Facts:
bamol: Π b; ξ ditris; δ folam
bepon: Π a; ξ fomil sudre; δ loda
bevu: Π a; δ vobrar
bibas: Π a; ξ zikek; δ skudrek
bidela: Π a; ξ triveplel; δ vemir
binu: Π b; δ bramosar
bobar: Π b; ξ mifek degek; δ pures
bodri: Π b; δ bovar
boskir: Π b; δ miklan
bovar: Π a; δ sudrum
bramosar: Λ nidem; Π a; δ sudrum
bratro: Λ nadin kligus nonon; Π a; δ vemir
bravestu: Π b; δ plostir
bredrim: Π a
brefer: Π a; ξ siflus; δ vima
bregun: Λ fomil vemir sudre plutos; Π a; δ plevis
brevul: Π b; ξ kegru nebrek; δ pures
briklon: Π b; δ starik
briso: Λ vogu; Π a; ξ kligus dogrok; δ drudroflen
britaste: Π b; δ sturon
briter: Π a; δ siful
brizum: Π a
brizumi: Π a; δ draflik
brofa: Π a; ξ daplon sigreva; δ fubri
brugru: Λ stebote; Π a; ξ plido duples; δ zugal
bufa: Π b; ξ stebote; δ skudrek
dakasa: Π a
daplon: Π b; δ fubri
datro: Π a; ξ loklal; δ plevis
degek: Π a; δ pures
detove: Π a; δ skudrek
dezor: Π a
ditris: Π b; δ folam
dogrok: Π a; δ drudroflen
dostubol: Λ bevu fliklil klipak; Π b
draflik: Π a; δ bredrim
dratrek: Λ klustok; Π b; δ brizum
dregrir: Π a; ξ triveplel; δ vemir
dribir: Λ kemul nidem foluk manar; Π a; ξ vetrum; δ bredrim
dribre: Π b; ξ plistal; δ fila
drudroflen: Π a; δ skosta
druste: Π b; δ siskiko
duples: Λ siful nadin vopli degek; Π a; ξ narel plido; δ zugal
duplin: Π b; ξ klorur; δ miklan
faba: Π a; ξ rutogel; δ dostubol
fafu: Λ plido pletridrar naza; Π b; δ fila
favas: Π b; δ sturon
fedubros: Λ vetrum vuku dregrir kligus; Π a; ξ guklegas; δ plostir
fekil: Π b; ξ vadrar vopli; δ skudrek
fila: Λ bravestu gutri; Π a; δ bredrim
firus: Π b; δ starik
flekal: Π a; δ zugal
flidreben: Π a; δ drudroflen
fliklil: Π b; ξ bobar foluk; δ pures
flizitek: Λ bamol; Π b; δ miklan
folam: Π a
foluk: Π b; δ pures
fomil: Π a; ξ bepon; δ loda
foskoza: Π a; δ dostubol
fubri: Π b; δ siful
fupem: Π a; δ plastim
gafloson: Λ bevu muflus brefer; Π a; δ bredrim
gaplik: Π a; δ plostir
gaski: Π a; δ skudrek
gefol: Π b; δ brizum
gegrum: Π a; δ zolu
geme: Λ klustok vadrar; Π b; ξ firus; δ starik
giflas: Λ dezor; Π b; δ brizum
gitril: Π a; δ plastim
gobros: Π a; δ bramosar
gogru: Λ klustok zolu kligus dogrok; Π b; δ vemir
griba: Λ bibas boskir; Π a; ξ nuvan; δ siful
grista: Π b; δ plevis
guklegas: Π a; δ plostir
gutri: Π b; ξ vopli fekil; δ skudrek
kegru: Λ potran dribre grista; Π a; δ pures
kemul: Π b; δ dakasa
kiros: Λ loda kladri bravestu bovar; Π b; δ pures
kladri: Π a; δ vemir
klafis: Π a; δ bovar
klerol: Π a; δ folam
klesker: Π b; δ fubri
kligus: Π a; ξ flidreben; δ drudroflen
klipak: Π a; δ melu
klorur: Π b; ξ boskir; δ miklan
kloskir: Π b; δ plevis
klotos: Π a; δ kladri
klovom: Λ firus; Π b; δ siskiko
klustok: Π a; ξ gaplik bravestu; δ plostir
kogi: Π b; δ gegrum
lenar: Π b; ξ potran; δ pures
loda: Π a; δ dezor
loklal: Π b; ξ datro grista; δ plevis
lorofle: Π a; δ dakasa
manar: Π a; δ plevis
mastum: Π b; δ skosta
mato: Π b; ξ gefol; δ brizum
melu: Π a; δ dostubol
mifek: Λ nimi zabem; Π b; δ pures
miklan: Π a; δ dakasa
miva: Λ rugi siful; Π b; ξ brofa; δ fubri
moko: Π a; δ muflus
muflus: Π a; δ dezor
mustum: Π b; ξ dribre; δ fila
muvuklin: Π b; ξ datro trenok; δ plevis
nadin: Π b; δ nidem
naflik: Λ triveplel; Π b; δ skudrek
nage: Λ drudroflen; Π b; ξ naflik; δ skudrek
narel: Λ brizum dogrok; Π a; ξ flekal duples; δ zugal
naza: Π b; δ dakasa
nebrek: Π b; δ pures
nidem: Π b; δ folam
nimi: Π a; ξ plofir; δ rugi
nonon: Π b; ξ skezos; δ bramosar
nugo: Λ pleskel skosta; Π b; δ vemir
nuvan: Π a; δ siful
peson: Λ melu; Π b; δ fubri
piplim: Λ dakasa; Π a; δ ridom
pizim: Π b; δ sudrum
plastim: Π a
pleskel: Π a; ξ klafis; δ bovar
pletridrar: Π a; δ kemul
plevis: Π a; δ dakasa
plido: Π a; ξ flekal; δ zugal
pligor: Π a; δ drudroflen
plistal: Π b; δ fila
plofir: Λ gefol guklegas; Π a; δ rugi
plofu: Λ rugi plostir melu; Π b; δ skosta
plostir: Π a
plutos: Π b; δ plevis
potran: Π b; ξ kiros; δ pures
pures: Π a; δ vemir
ribru: Π a; δ plastim
ridom: Λ vogu muvuklin rikatren; Π a; δ folam
rikatren: Π a; δ rugi
rugi: Π a
rutogel: Λ gutri tranum; Π a; δ dostubol
siflus: Π a; δ vima
siful: Π b
sigreva: Π b; ξ klesker; δ fubri
siskiko: Π b; δ siful
skebruvil: Π a; ξ ditris bamol; δ folam
skegito: Π a; δ brizum
skezos: Π a; ξ gobros; δ bramosar
skosta: Π a
skudrek: Π b; δ plastim
soben: Π a; δ zugal
starik: Π a
stebote: Π b; ξ bufa; δ skudrek
stefuvon: Π a; δ dezor
stobo: Π b; ξ druste; δ siskiko
stoklivo: Π b; δ vobrar
sturon: Π a; δ dostubol
sudre: Π a; δ loda
sudrum: Λ fliklil lenar; Π a
toskil: Π b; δ sturon
tragri: Π a; ξ nimi; δ rugi
tranum: Π b; δ fubri
trenok: Λ bodri; Π b; δ plevis
tritrol: Λ soben; Π a; ξ sudre; δ loda
triveplel: Π a; δ vemir
trumu: Π b; δ folam
tuflu: Π a; δ siful
vadrar: Π b; δ skudrek
vemir: Π a
vetrum: Π a; δ bredrim
vima: Π a; δ plostir
viples: Π a; δ foskoza
vobrar: Π b; δ vemir
vogu: Π b; δ sturon
vopli: Π b; ξ vadrar fekil; δ skudrek
vubro: Π a; ξ tragri rikatren; δ rugi
vuku: Π b; δ vobrar
vumok: Π b; δ dakasa
zabem: Π a; ξ pligor; δ drudroflen
zikek: Π a; δ skudrek
zolu: Π a
zufis: Π a; δ melu
zuflomo: Λ fomil skosta; Π b; ξ vetrum; δ bredrim
zugal: Π a; δ rugi

Known rows:
sudre: [ 11   1   2  -4   4  -9   3  -7   8   6   9  21   1 -11  -2   4   3 -11
   0   1   4   0  -4  -3  -1  -3   0   8 -10  -8  -1   6 -13 -14  10   0
   3  -6  -4   0   1   4]
loklal: [ -6  -1 -29 -13   4   1  -7  10  -1   0   2 -13  -6  -4  -3   6 -20  24
  -5  -8  -9  -7   1  -8   0  -5   9   1  -6   9  -2   2   5  18   6   0
  10   0  -5  11 -18   8]
fila: [ -9  -2  -3  -6 -12   5  -2  -3 -21  -2  11  -2  -5  12   4  -3  -2   1
   1  -7   3  -2  -3   3   8  -7   5   8  11 -10   0  -6  11  20   0 -18
  -7  10  -7 -11   4   1]
nuvan: [ 6 -3  1 10 -7 -7  1  0 -3 -1  0  7  1  2 -2  2 12 -2  3  3 -2 -3 -1 -7
  5  1  6  7 -5 -5  1 -5 -2  6  3  0  2  1  1 -2  5  5]
klerol: [-1  0  2  2 -2  3  1 -2 -3 -1  5  3 -1  1 -4  2  2 -1  0  1  0  0  0 -1
  3  1  0  4  1 -3  0  0  7  4 -1  0  0  2 -1 -4  3  1]
vemir: [  5   0  10 -14   6  -6   0  -3   6   5  13  16   2 -11  -7   2  -9  -6
   0   5   5   2  -1   3  -9   0  -5   3  -3  -7   2   7  -3 -15   9  10
   1  -4   0  -1   0   2]
druste: [  9  -3  -5  10  -7 -12   1   6  -2  -1 -16  -3   3   6   5  -3  12   0
   5   1  -5  -2   2  -5   5   1   6  -6  -5   0  -1 -11 -22   6   3   1
   0  -1   3   5  -2   4]
bibas: [ -6  -1   7   1  12  -9   2  -2   2  -3  28  11  -3 -18   6   8  -7  11
 -11   6  -2   6  -9   2 -13  -1  -1 -10   0 -14   0   3   0 -25  -5 -14
  -1  -7  14 -18   3   2]
fekil: [-12   0  -2  17   3  -3   0   3  -1  -5  11 -19  -4  -5  11  -2   6  14
  -7  -2  -3   4  -6  -3   0   0   6 -10   3   5  -3  -3 -11 -15 -12 -19
  -1  -3  12  -6   1  -5]
peson: [  2  -7 -11  14 -17  -3   0  10 -12  -9 -22 -17   1  14   8  -5  15  13
   3   2  -8  -4   4  -2  10   2   7 -11   0  -2   2 -18  -6  24  -2  -3
  -4   6  -2   1   1   2]
daplon: [ 23  -7  -2  40 -11 -17   1   7  -4   2 -19  -1   8  14   4  -2  26 -21
   9   4 -10   0   6  11   0  -3   4  -3  -5   6   0  -7 -19  -4  -8 -10
  -2  -1  -9 -17 -12  -1]
favas: [  0   1  -4  -2   2   2   1  -1  -1   0  -9  -6  -1   3   3  -3   0   0
   1  -6   0   2   3   2   5  -1  -1  -6   4   4  -2  -1 -11   6   0   0
  -4   1  -2   4  -5  -2]
skosta: [  8   1   6 -10   9  -5   3  -6   6   3   8  21   1  -9  -5   6  -5  -8
  -1   2   1   3  -1   2  -5  -1  -5   2  -3  -8   0   6  -4  -8   6   6
   0  -4   1  -4  -2   4]
mato: [ -3   0  -2  -3   3   3  -1   2  -3  -3  -8  -9   0   4   2  -3  -7   5
   0  -3  -2   4   4   6  -1   1  -2 -10   6   3  -1  -2  -3   6  -3   3
  -4   1   4   2  -6  -1]
foluk: [ -1   8  16 -20  -3  -6  -3   2  16  10  -8   5   9  -1   0 -16 -10 -16
   2   6  16  11 -13   1  -9   6  -2   6  -8   8  -2   0 -23 -44  11  17
   0  -6  18  27  15   1]
rikatren: [ 13   2   3   7   7  -1   5  -6  17  -1   0  12   2 -13 -12   7  13  -7
  -1   6   0   0   2  -7   4   6  -1   4 -10   3   0  10  -8 -11   5  17
   6  -7  -2   7   1   0]
fliklil: [ -2   5  10 -31  -1   3  -3   5  14  -3 -14   4   8  -5  -1 -15 -19   5
  -6  14  12  12 -11  15 -16   9 -10 -14  -6  -5   5  -2  -6 -34  10  23
  -7  -4  12  21  14   0]
zuflomo: [-10  -1  -6   1  -5   9  -2   4 -13  -5  -8 -20  -2  14   4  -6  -5   9
   1  -7  -2   2   4   6   6  -1   2  -8  13   4  -1  -7   3  18  -7  -5
  -6   8   2  -1  -4  -3]
bodri: [  7   5   7   9  15   2   3  -3  19   1 -16  -3   4  -5 -10   3   5  -9
   4   0  -3   5  10  -6   3  10  -5  -6   0  21  -5   7 -15  -8  -5  26
   5  -6  14  14  -8  -2]
vubro: [-3  0  3 -3  3  7  0 -2 -4 -6  7  2 -1  1 -9  4 -8  5 -2  1 -2  4  3  5
  0  2 -2 -3  9 -4  1  0 13  8 -2  9 -2  4  4 -7 -1  4]
dogrok: [ 13   0  -1  -5   3  -4   4  -7   9   0   3  19   1 -12  -3   5   6  -3
  -3   4   2  -1  -3  -1   0  -1  -3   2 -11 -10   2   7 -10  -9  10   3
   1  -6 -10   1   1   1]

Rows:
No name comes twice in this set of rows, the named rows included.
[ -8  -2  -5  -2 -15   2  -2  -3 -20   1  13  -3  -5  13   7  -4   3  -1
   1  -7   5  -4  -7   0  10  -8   8  12   6 -10   0  -6   7  15   1 -24
  -4   8 -11  -9   7   0] -> rutogel
[-13   0 -24 -12 -15   2  -9   9 -23   6  -2  -8  -5  24  19  -7 -17   3
  -2 -13   0  -6 -10  10  -4 -16   8   7   2  -6  -3 -11  16  19  -2 -41
  -4   9  -6  -7  -5   4] -> flizitek
[-11  -2   9 -16  -4   1  -6   9  -3   1   1 -22   3  -1  -3 -12 -18  10
   2   3   5   4   3  10  -9   3  -4  -7  11   8   5   0   1 -10   2  14
  -2   2  -2   7  -2  -6] -> brevul
[  2   4 -16 -12  15 -15  -7   5  12  15  10   7  -2 -10  -5   9 -22  -2
   1 -11  -6  -3  -1 -16  -6  -6   9  14 -11  18 -10   9 -16  -5  11   6
  17  -8  11  16 -22  12] -> grista
[ -9   0   5  -7  15 -13  -1   2  -2  -2  22   4  -3 -13  14   3 -20  13
 -11  -1  -3  11  -8  10 -18  -5  -2 -20   7 -10  -3  -1 -16 -25  -5 -18
  -6  -7  19 -15  -7   2] -> gutri
[-12   2 -28  18  -5  11  -7  11   3  -1 -10 -37  -5  10  -8   1   7  16
   2  -9  -9 -10   5 -24  18   3  17  15  -5  33  -5   1  13  26  -6   5
  18   4   0  22 -10   1] -> trenok
[ 13   0   1  18   1   9   5  -1  31  -8 -13  -8   6 -21 -18   2  29   6
  -2  19   1  -5   5 -13   8  16  -4   0 -20  13   9  13   2 -18   3  34
  11  -9 -17  19   9 -10] -> triveplel
[ -8  -2  10  -7  -3   4  -3   2  -4  -1  11  -6   1  -1  -8  -3 -11   5
   1   5   2   2   1   5  -4   3  -3   2   9   0   4   1  15  -3   0  11
   0   3   0  -3   4   0] -> bidela
[  1   5  39  -4  23  -4   6  -8  18  22 -12  17   1 -11   8  13   3 -27
  16  -5   2 -15  18 -26 -12   8 -18  10  -1  11  -5   8   8   6  -7  12
   9  -7  18   9   6  -8] -> plido
[ -7   1 -19   7 -11  12  -6   6  -8   1  -3  -3  -3  18   2   3  -3   1
  -3  -3  -3  -9  -5   0  -1  -4   7  16  -6   2   0  -4  39  17  -6 -20
   4   8  -4  -4   4   4] -> bregun
[ -2   3 -16  -2   2   6  -5   7   2   1 -15  -3   0  10   4   2 -14   4
  -4  -3  -6  -2   0   7  -8  -2   0  -4  -5   6  -1  -2  17   7  -6  -6
   1   1   3   4  -9   4] -> duplin
[  1  -2   7 -22   3  -5  -3   7  10   0   0  -7   5 -15  -4  -8 -18  10
  -2  10   4   4   2  10 -15   4  -9 -13  -1   3   7   6  -9 -23  10  21
  -1  -6  -7  10  -3  -5] -> lenar
[  5  -4  -2   5  -2  -7   0   7  -4  -5 -15  -3   3   6   2  -1  -2   7
   3   2  -9   3   7   2  -2   3   1 -14   3  -1  -1 -11 -11  12  -1   9
  -2   1  12  -1  -5   6] -> stobo
[ -3   5  16 -13  11 -15  -5  -4  -6  21  23  29   0   7  -3   6 -29 -28
   7 -11   3   6  -4   2 -15  -8   2  22   8   1 -10   3   1 -10   2  -8
   4   0  27 -10  -7  15] -> dakasa
[  2   1 -22 -11  19   3  -4   9  17  -2  -5  -5  -2 -15 -12  12 -21  23
  -8   0 -13  -3   8  -8  -7   4   0  -9 -11  15  -1   9   5   8   5  24
  14  -7   4  16 -22   9] -> muvuklin

The same things again, as new rows of numbers:
Known rows:
kegru: [  8 -16  -6   3 -20  -8 -21   0  -9  -4   5  25  -4   2]
nugo: [ -7 -15 -27   7  -7  -8  -9   5  -2   5  -3  33   0 -18]
briso: [ 10 -13  -1   1   5   4  -3   7  -8  -2  -2  11  -9  -4]
bravestu: [  7   9  10   3  -1   9  -9  -8  -2  -1  -9 -39   7  41]
duples: [  8  -9  18  -4  -3   5  26 -14  -8   0  25  42 -14  -1]
manar: [ -6   4  -3  -9   1  -7   2  14  21   2  -2 -18 -10   6]
bredrim: [ 7 -2  5  7  1 -1  2  2  0  0 -5  1 -2 -2]
foskoza: [ 8 -1  6  8  2 -1  2  2  0  0 -4  3 -3 -3]
skudrek: [  3  -2  -4 -15   8  -1   3 -11  -6   3 -15   7   5   4]
bibas: [ -4  10   6 -25   9  -2  -3   3  -6   3 -18  -4   6   0]
klipak: [  0   8   3   5   0   0  -2   8   3   2 -14 -10   2   1]
britaste: [ 2 -3 -5  8  4  2  0 -5  0  3 -3  1  1  2]
folam: [ 8 -1  4  5  1 -1  1  3  0 -1 -5  2 -3 -3]
klorur: [ -4  -7 -11  -5   4  -2   3   1  13   1   5  -5  -8   7]
fafu: [ 14 -24 -14   7   0   4   2  -7  -8  -4   1  20  -6   2]
gaplik: [ 6 -1  2  3 -6 -4  2  1  1 -4 -4  0  0 -2]
geme: [  5 -13   6  -3   9   5   9 -20  -8  -3  27  21  -5  -8]
dratrek: [  2  -6   8  -3   5   2  11 -23  -4  -3  27  15  -2  -8]
mato: [-2 -4 -6  1  6  6 -1  0 -2  3  0  1  0  1]
kloskir: [ -4  -8 -12  -6   4  -3   4   2  16   1   7  -7 -11   7]
vobrar: [ -5   1  -4   9  -4  -1 -15  -2  -2   6   0   5   4   5]

Rows:
No name comes twice in this set of rows, the named rows included.
[-12  15  13 -24  13  -4   9 -22  -1   2   4   0  11  -4] -> vopli
[ -6  12   4   3 -13 -10 -12   4   5   1  -6  -7   6   3] -> triveplel
[  5  -7  20  -7  -4  -6   2 -23  -8  -6  40  30  -7 -16] -> bratro
[-15  21  26  -8   4  -3  -6  -8   2   4  23  -3   4 -10] -> dregrir
[ -5  -7 -10  -5   9   0   1   4  10   4   6  -5  -9   5] -> duplin
[  4  -3  20  -3  -1   7  23 -10  -6   3  21  35 -13  -1] -> narel
[  5   1   2 -22  -2  -8   3  -5  -5  -3 -16   6   4   0] -> zikek
[  1   6   7   4 -11   1  16   4   3   5  -9  13  -4  12] -> flekal
[-19   9  -2  -1 -10   2 -26   7  -2  35  -5 -22   4  -2] -> fliklil
[ 1 -3 -1 -6 -1 -5  3  7 10 -1  2 -4 -9  2] -> lorofle
[-14  31  38  -5  10  -5  17 -18  10   1  25 -12   7 -17] -> kligus
[-16  28  30  -8  14   1   9  -7   6   4  19 -13   5 -14] -> klustok
[-12  17  20  -1  16   1  10 -18   3   4  24  -3   4  -9] -> nonon

